Below is a small trained network, with its code and all its weights. Each question gives an input and a class and asks what happens when units are switched off, that is, made to give their printed mean instead of their output.

import numpy as np


def w(rows, s, z=0):
    codes = np.array(rows[::2]) - 128.0
    scale = np.full(codes.shape[1], s)
    scale[-1] = z or s
    return codes * scale


def norm(h):
    return h / np.sqrt((h * h).mean(-1, keepdims=True) + 1e-5)


def f(y):
    return np.maximum(y, 0)


def log_softmax(a):
    a = a - a.max(-1, keepdims=True)
    return a - np.log(np.exp(a).sum(-1, keepdims=True))


def net(x, mask):
    res = np.array(x, float).reshape(1, 8) / 4 @ E
    u = 0
    for l in range(2):
        y = f(norm(res) @ A[l][:, :-1].T + A[l][:, -1])
        res = res + np.where(mask[u : u + 10], y, B[l][:, -1]) @ B[l][:, :-1]
        u += 10
    return log_softmax(norm(res)[-1] @ U[:, :-1].T + U[:, -1])


A, B = {}, {}
E = w([
[174,43,254,102,152,166,173],'x0',
[115,118,183,229,148,132,116],'x1',
[44,127,102,101,142,147,97],'x2',
[154,160,85,139,149,222,130],'x3',
[165,51,76,133,122,141,102],'x4',
[133,185,69,160,82,187,109],'x5',
[134,182,121,122,57,154,20],'x6',
[139,176,182,74,118,95,163],'x7',
],0.003)
A[0] = w([
[128,143,87,163,149,132,114,16],'0.n0',
[134,124,100,183,100,192,89,42],'0.n1',
[106,130,117,42,216,207,157,93],'0.n2',
[185,50,77,105,116,84,95,117],'0.n3',
[163,202,246,124,112,93,157,7],'0.n4',
[166,150,214,88,51,253,134,6],'0.n5',
[61,121,81,102,197,169,172,25],'0.n6',
[138,223,181,104,161,115,231,65],'0.n7',
[65,90,112,118,181,155,175,7],'0.n8',
[121,33,214,12,189,82,190,108],'0.n9',
],0.0037,0.0021)
B[0] = w([
[140,119,130,125,92,117,164,137],'0.n0',
[128,125,173,80,136,69,195,162],'0.n1',
[214,123,147,115,165,97,140,171],'0.n2',
[147,136,120,82,117,176,80,172],'0.n3',
[150,93,150,65,119,126,110,187],'0.n4',
[138,123,2,130,113,176,129,176],'0.n5',
[173,128,136,59,176,144,105,150],'0.n6',
[170,91,127,60,118,127,61,193],'0.n7',
[84,86,114,91,180,127,114,143],'0.n8',
[81,70,156,126,75,97,200,255],'0.n9',
],0.0048,0.0033)
A[1] = w([
[152,184,185,130,131,78,155,12],'1.n0',
[154,133,209,134,122,188,126,98],'1.n1',
[76,254,82,136,93,142,133,3],'1.n2',
[176,120,201,131,125,192,92,106],'1.n3',
[156,123,186,223,185,169,121,167],'1.n4',
[204,177,66,177,123,187,131,132],'1.n5',
[190,179,209,77,96,83,161,17],'1.n6',
[117,122,88,59,221,212,182,82],'1.n7',
[100,157,131,231,115,126,116,35],'1.n8',
[102,232,96,66,105,142,89,82],'1.n9',
],0.0059,0.002)
B[1] = w([
[176,83,124,61,163,162,117,163],'1.n0',
[123,176,35,119,108,130,73,195],'1.n1',
[141,48,99,67,51,129,35,229],'1.n2',
[141,189,35,132,101,146,92,207],'1.n3',
[21,165,122,124,145,44,106,204],'1.n4',
[156,109,190,186,78,182,211,246],'1.n5',
[161,27,148,3,196,117,89,232],'1.n6',
[175,199,160,122,176,113,123,223],'1.n7',
[102,139,158,88,226,74,172,169],'1.n8',
[51,113,82,206,73,100,31,254],'1.n9',
],0.0061,0.0033)
U = w([
[155,62,181,8,168,102,138,231],'0',
[95,141,69,144,39,134,16,163],'1',
[91,231,124,167,214,107,137,103],'2',
[63,89,211,197,112,110,243,4],'3',
[227,174,101,152,87,234,168,115],'4',
],0.012,0.0026)

Each question gives the input, the list of numbers given to net, and the class t.
The units are the neurons (one row each of A and B). Each row of codes is followed by its name. A weight is (code - 128) times the scale printed after its matrix; where a second scale follows, it is the last column's (A, B and U).
mask holds one flag per neuron, layer by layer. A switched-off neuron (its flag False) gives its mean, the last column of its row in B, instead of its output. The means were averaged over made-up inputs and are rounded, as every weight is.
A unit's drop is (log p(t) with every unit on - log p(t) with that unit switched off) / (log p(t) with every unit on - log p(t) with every unit switched off).
The circuit of an input: a set's keep is (log p(t) with only the set's units on - log p(t) with every unit switched off) / (log p(t) with every unit on - log p(t) with every unit switched off). Starting from the 12 units with the biggest drops (on a tie, the unit counted first), units are removed one at a time, each time the one whose removal leaves the highest keep (on an exact tie, the one counted first), for as long as the keep stays at least 0.8.
units of the circuit, in order: the units of the circuit, biggest drop first
k most important neurons: the k neurons with the biggest drops, biggest first
top k neurons in layer l: the k neurons of layer l with the biggest drops, biggest first
drop when u is switched off: that unit's drop, to one decimal
input [8,4,-3,6,-8,3,1,-6], class 1: 4 most important neurons : [1.n4 1.n1 1.n3 1.n8]
input [-5,5,6,-5,2,-7,-8,-5], class 3: units of the circuit, in order : [1.n6 1.n2]
input [-2,2,-5,-1,-8,2,-8,-3], class 0: units of the circuit, in order : [0.n7]
input [2,-2,2,8,2,1,-6,-1], class 2: units of the circuit, in order : [1.n7 1.n2]
input [-1,-5,-1,-1,8,2,-5,-2], class 4: units of the circuit, in order : [1.n6 1.n4 1.n2 1.n7]
input [-8,-1,6,5,2,-4,-6,7], class 2: top 3 neurons in layer 1 : [1.n7 1.n6 1.n2]
input [-1,-1,7,-6,2,-5,-4,-1], class 3: units of the circuit, in order : [0.n9 1.n6]
input [-3,4,-5,-5,-6,-1,6,-5], class 0: units of the circuit, in order : [1.n8 1.n3]
input [7,8,8,6,8,-8,3,-6], class 1: units of the circuit, in order : [1.n3 1.n6]
input [2,-6,-7,-4,-2,6,2,-3], class 4: 3 most important neurons : [1.n5 1.n4 0.n5]
input [5,0,-5,5,1,-6,4,-5], class 1: top 2 neurons in layer 1 : [1.n4 1.n1]
input [-7,-2,-6,7,3,6,0,-6], class 4: top 2 neurons in layer 1 : [1.n5 1.n4]
input [2,7,6,-7,-5,-2,7,-5], class 2: 2 most important neurons : [1.n8 1.n2]
input [-3,5,-2,5,7,7,4,3], class 4: units of the circuit, in order : [1.n5]
input [-4,-4,-8,-1,-7,0,-1,-1], class 0: 2 most important neurons : [1.n6 0.n5]
input [-3,-5,2,5,2,-6,1,-3], class 4: top 2 neurons in layer 0 : [0.n2 0.n9]
input [2,-1,-3,0,1,3,3,-1], class 4: 2 most important neurons : [1.n5 0.n5]
input [1,8,-8,5,0,8,-6,-3], class 2: top 2 neurons in layer 0 : [0.n9 0.n5]
input [-3,2,-3,5,-1,-5,3,-5], class 3: drop when 1.n5 is switched off : 0.2
input [-6,7,7,8,6,-8,0,6], class 2: drop when 1.n9 is switched off : 0.0
input [-1,-3,0,5,0,5,-5,-5], class 4: units of the circuit, in order : [1.n5]
input [0,-8,-6,6,6,-3,7,-8], class 4: drop when 1.n2 is switched off : 0.1
